Here is a tiny trained network, its code and every weight. The questions are about switching its units off for an input and a target symbol, where a switched-off unit gives its printed mean instead of its output.

import numpy as np


def w(rows, s, z=0):
    codes = np.array(rows[::2]) - 128.0
    scale = np.full(codes.shape[1], s)
    scale[-1] = z or s
    return codes * scale


def f(y):
    return np.maximum(y, 0)


def softmax(a):
    e = np.exp(a - a.max(-1, keepdims=True))
    return e / e.sum(-1, keepdims=True)


def log_softmax(a):
    a = a - a.max(-1, keepdims=True)
    return a - np.log(np.exp(a).sum(-1, keepdims=True))


def net(x, mask):
    ids = ['αδεζημ'.index(c) for c in x.split()]
    T = len(ids)
    res = E[ids] + P[:T]
    u = 0
    for l in range(2):
        q, k, v = (res @ M[l].T for M in (Q, K, V))
        z = softmax(np.where(np.tri(T) > 0, q @ k.T / 3**0.5, -1e9)) @ v
        res = res + np.where(mask[u], z, O[l][:, -1]) @ O[l][:, :-1]
        u += 1
        y = f(res @ A[l][:, :-1].T + A[l][:, -1])
        res = res + np.where(mask[u : u + 12], y, B[l][:, -1]) @ B[l][:, :-1]
        u += 12
    return log_softmax(res[-1] @ U[:, :-1].T + U[:, -1])


Q, K, V, O, A, B = {}, {}, {}, {}, {}, {}
E = w([
[109,104,182],'α',
[117,120,184],'δ',
[74,91,120],'ε',
[66,159,79],'ζ',
[135,105,156],'η',
[251,212,86],'μ',
],0.017)
P = w([
[157,19,111],'0',
[144,51,120],'1',
[146,83,130],'2',
[137,112,139],'3',
[120,137,153],'4',
[106,162,152],'5',
[89,183,150],'6',
[66,206,145],'7',
[54,230,140],'8',
[32,254,133],'9',
[4,250,141],'10',
],0.0073)
Q[0] = w([
[97,112,29],'L0H1',
[136,3,106],'L0H1',
[180,142,81],'L0H1',
],0.012)
K[0] = w([
[239,21,77],'L0H1',
[144,18,2],'L0H1',
[234,22,120],'L0H1',
],0.0071)
V[0] = w([
[154,46,130],'L0H1',
[60,208,36],'L0H1',
[255,7,109],'L0H1',
],0.0067)
O[0] = w([
[131,93,83,163],'L0H1',
[148,180,161,2],'L0H1',
[2,70,165,104],'L0H1',
],0.0063,0.0028)
A[0] = w([
[9,151,166,66],'L0N1',
[62,147,110,76],'L0N2',
[146,211,224,135],'L0N3',
[198,110,68,195],'L0N4',
[93,126,152,125],'L0N5',
[166,48,126,125],'L0N6',
[220,136,5,128],'L0N7',
[1,156,208,97],'L0N8',
[192,116,98,198],'L0N9',
[215,168,15,120],'L0N10',
[78,180,109,169],'L0N11',
[196,236,52,1],'L0N12',
],0.0079,0.0067)
B[0] = w([
[168,137,21,176],'L0N1',
[170,82,85,147],'L0N2',
[163,213,169,247],'L0N3',
[2,94,240,170],'L0N4',
[137,158,73,175],'L0N5',
[132,85,195,177],'L0N6',
[110,64,76,166],'L0N7',
[195,131,68,254],'L0N8',
[65,99,184,185],'L0N9',
[168,22,36,171],'L0N10',
[65,106,134,222],'L0N11',
[213,135,27,163],'L0N12',
],0.0049,0.0041)
Q[1] = w([
[211,125,129],'L1H1',
[254,85,87],'L1H1',
[21,138,235],'L1H1',
],0.0087)
K[1] = w([
[91,91,125],'L1H1',
[113,79,153],'L1H1',
[152,252,105],'L1H1',
],0.019)
V[1] = w([
[10,124,86],'L1H1',
[122,191,201],'L1H1',
[71,146,232],'L1H1',
],0.011)
O[1] = w([
[60,250,58,205],'L1H1',
[124,122,202,108],'L1H1',
[68,107,198,253],'L1H1',
],0.012,0.0037)
A[1] = w([
[134,116,98,1],'L1N1',
[51,148,163,188],'L1N2',
[95,188,81,84],'L1N3',
[128,133,127,67],'L1N4',
[110,137,130,96],'L1N5',
[146,8,172,66],'L1N6',
[102,212,115,106],'L1N7',
[89,209,83,94],'L1N8',
[114,147,191,191],'L1N9',
[152,92,113,126],'L1N10',
[161,153,159,146],'L1N11',
[117,12,145,206],'L1N12',
],0.017,0.0059)
B[1] = w([
[107,91,99,133],'L1N1',
[69,93,152,255],'L1N2',
[169,96,128,198],'L1N3',
[151,159,106,128],'L1N4',
[136,109,95,139],'L1N5',
[223,184,218,171],'L1N6',
[58,193,199,189],'L1N7',
[181,101,163,210],'L1N8',
[169,85,93,227],'L1N9',
[86,254,92,132],'L1N10',
[109,153,33,163],'L1N11',
[184,147,133,198],'L1N12',
],0.0085,0.014)
U = w([
[157,138,93,37],'α',
[235,95,149,57],'δ',
[85,97,54,145],'ε',
[98,254,118,84],'ζ',
[106,126,78,202],'η',
[202,204,13,253],'μ',
],0.0084,0.0053)

Each question gives the input, a string of symbols that net reads in full, and the target symbol t.
The units are the heads (3 rows each of Q, K, V and O) and the neurons (one row each of A and B). Each row of codes is followed by its name. A weight is (code - 128) times the scale printed after its matrix; where a second scale follows, it is the last column's (O, A, B and U).
mask holds one flag per unit, layer by layer, with each layer's heads first. A switched-off unit (its flag False) gives its mean, the last column of its rows in O or B, instead of its output. The means were averaged over made-up inputs and are rounded, as every weight is.
A unit's drop is (log p(t) with every unit on - log p(t) with that unit switched off) / (log p(t) with every unit on - log p(t) with every unit switched off).
The circuit of an input: a set's keep is (log p(t) with only the set's units on - log p(t) with every unit switched off) / (log p(t) with every unit on - log p(t) with every unit switched off). Starting from the 12 units with the biggest drops (on a tie, the unit counted first), units are removed one at a time, each time the one whose removal leaves the highest keep (on an exact tie, the one counted first), for as long as the keep stays at least 0.8.
circuit, biggest first: the units of the circuit, biggest drop first
top k neurons: the k neurons with the biggest drops, biggest first
top k neurons in layer l: the k neurons of layer l with the biggest drops, biggest first
drop when u is switched off: that unit's drop, to one decimal
input δ δ ε δ δ δ μ δ ε, target μ: top 3 neurons in layer 0 -> (L0N12 L0N10 L0N11)
input ζ α δ δ δ μ η, target μ: top 4 neurons -> (L0N12 L1N2 L0N10 L1N8)
input δ δ η ε μ η δ ε δ δ δ, target δ: top 3 neurons -> (L0N3 L1N9 L1N6)
input η ε δ, target ε: circuit, biggest first -> (L0H1 L1H1 L1N6)
input η η α δ μ η ζ μ μ α, target μ: top 3 neurons -> (L0N12 L1N2 L1N11)
input δ δ δ η ζ ζ δ, target ζ: top 2 neurons -> (L1N7 L0N4)
input ε α μ ζ δ δ ε μ ζ, target μ: top 4 neurons -> (L0N12 L0N10 L1N2 L0N11)
input δ δ δ ε η, target ε: top 3 neurons in layer 1 -> (L1N6 L1N8 L1N7)
input δ μ α, target μ: circuit, biggest first -> (L1H1 L0N10 L1N10)
input η δ ε η δ ε η ε μ δ δ, target δ: top 3 neurons -> (L0N3 L0N4 L1N9)
input η ζ δ η μ μ δ, target μ: top 2 neurons -> (L1N2 L0N12)
input δ α δ μ ζ η α μ δ, target μ: top 3 neurons -> (L0N12 L1N11 L1N2)
input δ η δ ζ η, target ζ: top neuron in layer 0 -> (L0N8)
input δ α δ η δ δ μ η, target μ: top 4 neurons -> (L0N12 L1N2 L0N10 L1N7)
input δ δ ζ ε, target ζ: circuit, biggest first -> (L1N7 L1H1 L0H1)
input α δ μ μ ζ, target μ: top neuron in layer 0 -> (L0N10)
input ζ δ ζ η, target ζ: drop when L1N7 is switched off -> 0.3
input ε δ δ δ α η α δ δ η, target δ: drop when L0N7 is switched off -> 0.1
input η α η δ η ε δ ζ ζ ε, target ζ: drop when L1H1 is switched off -> 0.6
input ε ζ δ, target ζ: top neuron in layer 0 -> (L0N6)
